Below is a small trained network, with its code and all its weights. Each question gives an input and a target symbol and asks what happens when units are switched off, that is, made to give their printed mean instead of their output.

import numpy as np


def w(rows, s, z=0):
    codes = np.array(rows[::2]) - 128.0
    scale = np.full(codes.shape[1], s)
    scale[-1] = z or s
    return codes * scale


def norm(h):
    return h / np.sqrt((h * h).mean(-1, keepdims=True) + 1e-5)


def f(y):
    return y / 2 * (1 + np.tanh(0.7978845608 * (y + 0.044715 * y**3)))


def softmax(a):
    e = np.exp(a - a.max(-1, keepdims=True))
    return e / e.sum(-1, keepdims=True)


def log_softmax(a):
    a = a - a.max(-1, keepdims=True)
    return a - np.log(np.exp(a).sum(-1, keepdims=True))


def net(x, mask):
    ids = ['ΓΩαβεζηξτφψ'.index(c) for c in x.split()]
    T = len(ids)
    res = E[ids] + P[:T]
    r = norm(res)
    for j in range(2):
        rows = slice(2 * j, 2 * j + 2)
        q, k, v = (r @ M[0][rows].T for M in (Q, K, V))
        z = softmax(np.where(np.tri(T) > 0, q @ k.T / 2**0.5, -1e9)) @ v
        o = O[0][rows]
        res = res + np.where(mask[j], z, o[:, -1]) @ o[:, :-1]
    y = f(norm(res) @ A[0][:, :-1].T + A[0][:, -1])
    res = res + np.where(mask[2:6], y, B[0][:, -1]) @ B[0][:, :-1]
    return log_softmax(norm(res)[-1] @ U[:, :-1].T + U[:, -1])


Q, K, V, O, A, B = {}, {}, {}, {}, {}, {}
E = w([
[111,121,159,135,147,133],'Γ',
[114,178,199,131,197,76],'Ω',
[121,182,166,116,155,149],'α',
[88,190,132,111,211,117],'β',
[86,124,152,146,205,58],'ε',
[132,101,197,137,186,113],'ζ',
[60,163,164,176,214,104],'η',
[84,125,96,159,194,77],'ξ',
[104,124,126,179,135,152],'τ',
[119,130,112,139,252,3],'φ',
[165,116,152,94,129,101],'ψ',
],0.0048)
P = w([
[89,125,120,110,79,90],'0',
[120,165,102,100,189,70],'1',
[253,209,34,198,221,144],'2',
[122,111,76,99,138,145],'3',
[125,150,124,95,175,81],'4',
[228,174,82,200,157,123],'5',
[123,107,81,101,126,158],'6',
[125,142,146,95,178,87],'7',
[200,166,106,205,99,123],'8',
[133,105,103,99,98,174],'9',
[124,133,155,95,172,90],'10',
[177,149,124,194,52,131],'11',
[129,118,91,99,120,163],'12',
[123,112,165,91,158,88],'13',
],0.0054)
Q[0] = w([
[8,153,132,21,99,82],'h0',
[69,114,47,31,69,163],'h0',
[244,152,92,255,118,184],'h1',
[123,107,90,84,78,191],'h1',
],0.0068)
K[0] = w([
[134,186,72,132,206,2],'h0',
[91,146,69,119,121,64],'h0',
[135,139,83,87,26,183],'h1',
[70,107,157,112,103,107],'h1',
],0.0091)
V[0] = w([
[229,118,220,155,170,68],'h0',
[72,44,152,2,147,178],'h0',
[139,197,110,38,86,146],'h1',
[120,234,95,198,185,54],'h1',
],0.0046)
O[0] = w([
[179,74,109,163,76,131,199],'h0',
[218,150,74,124,189,247,141],'h0',
[132,109,200,181,129,70,88],'h1',
[142,112,135,120,3,186,253],'h1',
],0.0048,0.0046)
A[0] = w([
[127,28,114,91,60,171,57],'n0',
[50,120,138,168,94,2,7],'n1',
[158,148,69,224,61,90,191],'n2',
[32,101,131,237,126,196,212],'n3',
],0.0057,0.0012)
B[0] = w([
[119,115,170,126,199,174,255],'n0',
[192,99,140,187,176,179,153],'n1',
[2,91,194,122,58,93,187],'n2',
[245,138,77,51,54,79,144],'n3',
],0.0051,0.0041)
U = w([
[173,125,86,99,237,230,214],'Γ',
[57,55,69,79,48,128,167],'Ω',
[153,180,214,152,138,70,3],'α',
[16,120,207,146,114,160,103],'β',
[93,192,188,98,89,104,44],'ε',
[254,121,48,162,45,177,84],'ζ',
[177,92,142,37,67,52,129],'η',
[22,48,122,175,118,101,210],'ξ',
[79,210,139,75,211,72,195],'τ',
[122,89,126,164,121,93,59],'φ',
[153,120,133,164,183,14,111],'ψ',
],0.0091,0.0028)

Each question gives the input, a string of symbols that net reads in full, and the target symbol t.
The units are the heads (2 rows each of Q, K, V and O) and the neurons (one row each of A and B). Each row of codes is followed by its name. A weight is (code - 128) times the scale printed after its matrix; where a second scale follows, it is the last column's (O, A, B and U).
mask holds one flag per unit, heads first, then neurons. A switched-off unit (its flag False) gives its mean, the last column of its rows in O or B, instead of its output. The means were averaged over made-up inputs and are rounded, as every weight is.
A unit's drop is (log p(t) with every unit on - log p(t) with that unit switched off) / (log p(t) with every unit on - log p(t) with every unit switched off).
The circuit of an input: a set's keep is (log p(t) with only the set's units on - log p(t) with every unit switched off) / (log p(t) with every unit on - log p(t) with every unit switched off). Starting from all 6 units, units are removed one at a time, each time the one whose removal leaves the highest keep (on an exact tie, the one counted first), for as long as the keep stays at least 0.8.
circuit, biggest first: the units of the circuit, biggest drop first
most important unit: the unit with the biggest drop
k most important neurons: the k neurons with the biggest drops, biggest first
heads that matter: for each layer, one digit per head in row order, 1 if its drop is at least 0.15 and else 0, layers parted by /
input ψ Ω ε Γ ζ ε, target Γ: heads that matter : 10
input ζ ζ τ ζ φ Γ Γ Γ Γ ζ ψ ε, target ζ: circuit, biggest first : (h0; n0)
input ζ Γ φ ψ, target Γ: most important unit : n0
input Γ β ζ ζ ζ Γ α Ω ψ, target α: heads that matter : 11
input Γ η ζ ξ Γ ζ, target ξ: circuit, biggest first : (n2; h0)
input ψ η Ω, target ψ: heads that matter : 01
input τ ζ φ τ ζ β ψ ζ ζ ζ, target Γ: heads that matter : 00
input ζ ψ ψ ζ ζ Γ ε, target Γ: heads that matter : 01
input ζ Ω ε, target ζ: circuit, biggest first : (h1; n0)
input τ Γ ψ, target τ: circuit, biggest first : (h0; n1)
input ζ ψ η ζ ζ ξ τ ζ α, target τ: heads that matter : 11
input τ ξ β ζ ζ ζ ψ ξ ξ Γ ζ ξ, target Γ: heads that matter : 11
input ζ β ξ τ τ φ β ψ ζ ξ τ ζ Γ, target Γ: heads that matter : 01
input ζ ψ Γ ψ α ψ, target ψ: heads that matter : 01
input ζ α ψ ψ ζ β ξ ζ ζ Γ Γ ψ, target Γ: circuit, biggest first : (h0)
input Γ ξ ε Γ η, target ζ: heads that matter : 01
input ζ ξ Γ Γ ζ ζ Γ η β, target Γ: heads that matter : 10
input ε η ζ Γ α τ τ ζ ψ, target τ: heads that matter : 11
input ξ ξ Γ, target ξ: circuit, biggest first : (h0; n2)
input α Γ ζ ζ Ω Γ Γ τ, target Ω: most important unit : n3
input ψ τ ξ Ω ζ ζ τ τ ζ, target τ: circuit, biggest first : (h0; h1)
input ζ Γ ζ, target ζ: 3 most important neurons : (n0; n2; n1)
input Γ ζ Γ ξ Γ Γ ξ Γ ξ, target ξ: heads that matter : 00
input η ζ ξ τ ε ζ ζ Γ ζ τ Ω ζ, target τ: circuit, biggest first : (h1; h0)
input Ω ζ ξ ε β ζ Γ ζ ζ ε ε Γ φ, target ξ: circuit, biggest first : (h0; n3)
